Each row has a class, written after it.
[ 13  -8  57 -34  19  23  31 -19  15 -31  22   1 -14 -41  -1  -2 -20 -40
 -14  -3 -36 -26  13 -45   8 -18   2   2  -1  -3  -2   5   7 -18   1   4
  21   5  -9  21  -5  21   8  -1  -3  38 -28 -15  21 -31  13 -15   1  13
  35  -5 -11   1 -18  -4 -75]
dor
[ 27  19  25   1   2  12   3  16  -4 -10  -7 -19 -23   1 -55  45  33 -17
 -36 -16   7  15  -3 -19  -6  -5  63   4  -5  46  11  -7   8  12  -5  -1
   0   9  12  -1   4   2  19  -4 -11  54  -5  -1   2  11   5 -17  -3  -6
  32  -6  11   6  -3  40  -9]
Dutib
[ -4  42   8 -19   6   2  12  -1  -7   7  -9 -10 -35   1  14  13  -4   2
   4  -1  22  22  -9   5   8  -4  21   5 -14  -7  -3   7 -15  -3   3   2
   5  -3   4   8   3   2  24  -4 -12   7  -5   6   7   2   8  13  -2   5
  -4 -10  16   3  -7 -24 -11]
dor
[  0  17  79 -41  32  -5  10  19  25   6 -22 -31 -47 -30 -19  31  27 -28
   4 -23  12   4  18  64  35 -24  71   8 -25   2  15 -10 -20  -9  -5  -8
   2  11 -20   8  11 -30  14   1 -10  66 -28   7   5 -16 -14 -23  -1  13
  29 -44 -20  17 -18  20  -7]
dor
[ 16  12  -1   3  15   5  10   0 -15  10 -13   9 -25 -16 -29  11   5   6
 -12 -10 -10   9 -11  14   7  10  51  -3  -7 -12  13  -8  -3   3 -11  -2
  -9   5   9 -14   6 -17   2  14  -4 -14  18  -6  -2  -6   3  14   1 -12
  16 -20   1   4  -6   5  38]
dor
[ -1  -1   0  31   9   5  30  15 -12   0   7  -2  -4  22 -62   0  14  -2
 -25 -10  17  13   1  12  -6   0  25  -1 -11  60   4  -6   1  16  12 -20
  -8  21   7   9  -6   5  22 -10  -4   9  21  -8   8  -1   4 -12  -7   8
  33   7  14  -6  -1  24  -2]
Dutib
[-26 -17 -41  60  25  30  21  25  20  15   2   6 -14  22 -69 -19  20  13
 -37  21  17  28  43 -10   7   2 -58  10  -7  64  13   1  27  14  -2 -24
 -10  12  -1  14  -9 -10  12 -38 -10 -11  17   1 -19 -52  21 -10   5 -25
  38  37   2 -63  16  40  64]
Dutib
[ 21  43  62 -54   2   5 -10  -4 -13 -31 -19 -16 -48 -42 -17  26 -15 -33
   6 -30 -35   2  -7   1  27   1  90 -12  -4 -43  -5  -2 -20   2   0 -10
  11   6 -10  20  -1 -22   5  19  -3  17 -10  -2  19 -10   7   0  -1 -13
  30 -58  -4  21 -10  -5 -30]
dor
[   0  -11   14  -19   -9    2   18  -24   11  -38   17   -8   31   -9
   27  -25   -9  -23   13  -22  -17  -34  -13    0    9   -6  -19   -6
  -31    7  -11   -1    5  -17    3   30    1   23   17   -8   -3   30
   -5  -11   11   21  -22  -18    8   18   19  -21  -12   10   15   12
    3   33  -14   -5 -102]
dor
[ -2   1 -11  35   4   3  -4  15 -21   0  12  25  -4   4 -64  -9   9 -10
 -39  -2   6   3 -18 -10 -14  -6  10  -8   4  31 -14   3  21   0  -5  -1
 -11  12 -21   5   2   6  17  -5  22  -9  26   9   5 -10  -6  -9   8   1
  24   7  15 -25  -3  28  25]
Dutib
[ 20  31 -17  34  11  26  -6  17 -17  24   9  30 -16  18 -51  -6  11  11
 -33  -2  11  30  -1  -4 -12   9  18   3  -6  23 -10   1  20  20   6   7
  -6   3   2  -9  -1 -10  -1   2  -4 -22  51   7  -8 -10  -3  -5  30 -40
  21  -2   0 -24   6  23  55]
Dutib
[-24   9  -9   1  26   5   9  20 -14 -11 -42 -11 -31  -2 -32  12   7 -11
  -8  -2  15  52  27 -13   9 -16   5   9 -11  20  17  -7  -3   3  -3  -5
   4   2  -3   7   0  -4  -1 -18   3 -10 -11   5   8 -20  -5 -14   1 -21
  12  26   8 -31   9  21  31]
Dutib
